Here is a tiny trained network, its code and every weight. The questions are about switching its units off for an input and a target symbol, where a switched-off unit gives its printed mean instead of its output.

import numpy as np


def w(rows, s, z=0):
    codes = np.array(rows[::2]) - 128.0
    scale = np.full(codes.shape[1], s)
    scale[-1] = z or s
    return codes * scale


def f(y):
    return y / 2 * (1 + np.tanh(0.7978845608 * (y + 0.044715 * y**3)))


def softmax(a):
    e = np.exp(a - a.max(-1, keepdims=True))
    return e / e.sum(-1, keepdims=True)


def log_softmax(a):
    a = a - a.max(-1, keepdims=True)
    return a - np.log(np.exp(a).sum(-1, keepdims=True))


def net(x, mask):
    ids = ['βδζηθμξπστφψω'.index(c) for c in x.split()]
    T = len(ids)
    res = E[ids] + P[:T]
    u = 0
    for l in range(2):
        q, k, v = (res @ M[l].T for M in (Q, K, V))
        z = softmax(np.where(np.tri(T) > 0, q @ k.T / 3**0.5, -1e9)) @ v
        res = res + np.where(mask[u], z, O[l][:, -1]) @ O[l][:, :-1]
        u += 1
        y = f(res @ A[l][:, :-1].T + A[l][:, -1])
        res = res + np.where(mask[u : u + 4], y, B[l][:, -1]) @ B[l][:, :-1]
        u += 4
    return log_softmax(res[-1] @ U[:, :-1].T + U[:, -1])


Q, K, V, O, A, B = {}, {}, {}, {}, {}, {}
E = w([
[110,103,125],'β',
[104,72,127],'δ',
[114,122,124],'ζ',
[113,141,113],'η',
[251,227,24],'θ',
[105,81,123],'μ',
[151,180,132],'ξ',
[106,141,109],'π',
[131,147,129],'σ',
[111,150,109],'τ',
[139,79,149],'φ',
[89,129,116],'ψ',
[210,91,180],'ω',
],0.016)
P = w([
[2,154,218],'0',
[145,146,67],'1',
[38,155,214],'2',
[122,39,76],'3',
[123,225,228],'4',
[104,79,70],'5',
],0.0092)
Q[0] = w([
[173,102,8],'L0H1',
[135,123,104],'L0H1',
[130,183,144],'L0H1',
],0.016)
K[0] = w([
[246,15,254],'L0H1',
[154,109,152],'L0H1',
[63,121,166],'L0H1',
],0.0096)
V[0] = w([
[212,155,180],'L0H1',
[172,102,239],'L0H1',
[254,62,182],'L0H1',
],0.0087)
O[0] = w([
[157,149,175,53],'L0H1',
[190,1,193,144],'L0H1',
[233,120,173,3],'L0H1',
],0.0093,0.0033)
A[0] = w([
[232,119,64,230],'L0N1',
[79,178,229,149],'L0N2',
[163,193,147,80],'L0N3',
[17,100,250,254],'L0N4',
],0.011,0.003)
B[0] = w([
[128,84,187,176],'L0N1',
[230,47,168,179],'L0N2',
[185,171,144,128],'L0N3',
[191,250,119,251],'L0N4',
],0.012,0.011)
Q[1] = w([
[109,90,214],'L1H1',
[249,157,61],'L1H1',
[148,158,54],'L1H1',
],0.011)
K[1] = w([
[148,245,131],'L1H1',
[142,25,203],'L1H1',
[119,6,125],'L1H1',
],0.013)
V[1] = w([
[39,3,118],'L1H1',
[205,213,88],'L1H1',
[204,194,80],'L1H1',
],0.0031)
O[1] = w([
[254,134,111,2],'L1H1',
[70,116,128,224],'L1H1',
[81,108,130,209],'L1H1',
],0.0056,0.0044)
A[1] = w([
[144,129,190,202],'L1N1',
[156,107,3,2],'L1N2',
[48,172,180,172],'L1N3',
[66,96,80,162],'L1N4',
],0.016,0.0035)
B[1] = w([
[77,159,76,254],'L1N1',
[187,183,4,184],'L1N2',
[157,116,94,234],'L1N3',
[168,59,194,217],'L1N4',
],0.016,0.0081)
U = w([
[76,225,106,215],'β',
[172,170,191,180],'δ',
[137,152,152,56],'ζ',
[138,119,101,4],'η',
[128,137,129,30],'θ',
[147,114,117,158],'μ',
[122,128,126,102],'ξ',
[119,121,93,25],'π',
[123,116,115,122],'σ',
[121,122,99,24],'τ',
[151,101,190,193],'φ',
[127,117,107,53],'ψ',
[2,133,88,206],'ω',
],0.0093,0.0027)

Each question gives the input, a string of symbols that net reads in full, and the target symbol t.
The units are the heads (3 rows each of Q, K, V and O) and the neurons (one row each of A and B). Each row of codes is followed by its name. A weight is (code - 128) times the scale printed after its matrix; where a second scale follows, it is the last column's (O, A, B and U).
mask holds one flag per unit, layer by layer, with each layer's heads first. A switched-off unit (its flag False) gives its mean, the last column of its rows in O or B, instead of its output. The means were averaged over made-up inputs and are rounded, as every weight is.
A unit's drop is (log p(t) with every unit on - log p(t) with that unit switched off) / (log p(t) with every unit on - log p(t) with every unit switched off).
The circuit of an input: a set's keep is (log p(t) with only the set's units on - log p(t) with every unit switched off) / (log p(t) with every unit on - log p(t) with every unit switched off). Starting from all 10 units, units are removed one at a time, each time the one whose removal leaves the highest keep (on an exact tie, the one counted first), for as long as the keep stays at least 0.8.
circuit, biggest first: the units of the circuit, biggest drop first
top k neurons: the k neurons with the biggest drops, biggest first
top k neurons in layer l: the k neurons of layer l with the biggest drops, biggest first
drop when u is switched off: that unit's drop, to one decimal
input φ σ η σ, target φ: circuit, biggest first	L0N4, L1N4, L1N1, L1H1
input φ μ ω, target β: circuit, biggest first	L1N1, L1N4
input π η ω ψ, target ω: top 4 neurons	L1N1, L0N4, L0N1, L1N4
input β δ ω σ, target ω: top 3 neurons	L1N1, L0N4, L0N1
input ω π ω φ, target ω: top neuron	L1N1
input β φ β η, target φ: circuit, biggest first	L0N4, L1N4, L1H1, L1N1
input π ζ μ, target β: top 2 neurons	L0N4, L1N4
input ω μ β ζ μ δ, target φ: top 2 neurons in layer 1	L1N4, L1N2
input ζ σ δ ω θ μ, target ω: top 3 neurons	L1N1, L0N1, L1N4
input μ μ φ τ, target φ: top 3 neurons	L0N4, L1N4, L1N1
input η ω σ δ, target ω: top 2 neurons	L1N1, L0N4
input η φ η φ, target φ: top 3 neurons in layer 1	L1N4, L1N2, L1N1
input σ η φ, target β: top 3 neurons	L0N4, L1N4, L1N1
input η σ φ π, target φ: top 2 neurons in layer 1	L1N4, L1N1
input η π β δ ω, target β: circuit, biggest first	L1N1
input ω η μ, target β: top 3 neurons	L0N4, L1N4, L1N3
input φ θ θ β φ θ, target ω: top 2 neurons	L0N1, L1N1
input μ σ δ, target β: top 2 neurons	L0N4, L1N4
input δ η ζ ω τ ζ, target ω: top 2 neurons	L1N1, L0N4
input η δ ω η, target ω: top 3 neurons	L1N1, L0N4, L0N1
input φ η μ η φ β, target φ: top 2 neurons in layer 0	L0N4, L0N3
input φ φ π δ, target φ: drop when L1N4 is switched off	0.5
input η η ξ μ ω η, target ω: drop when L1N1 is switched off	0.9
input η δ φ μ, target φ: drop when L1N4 is switched off	0.7
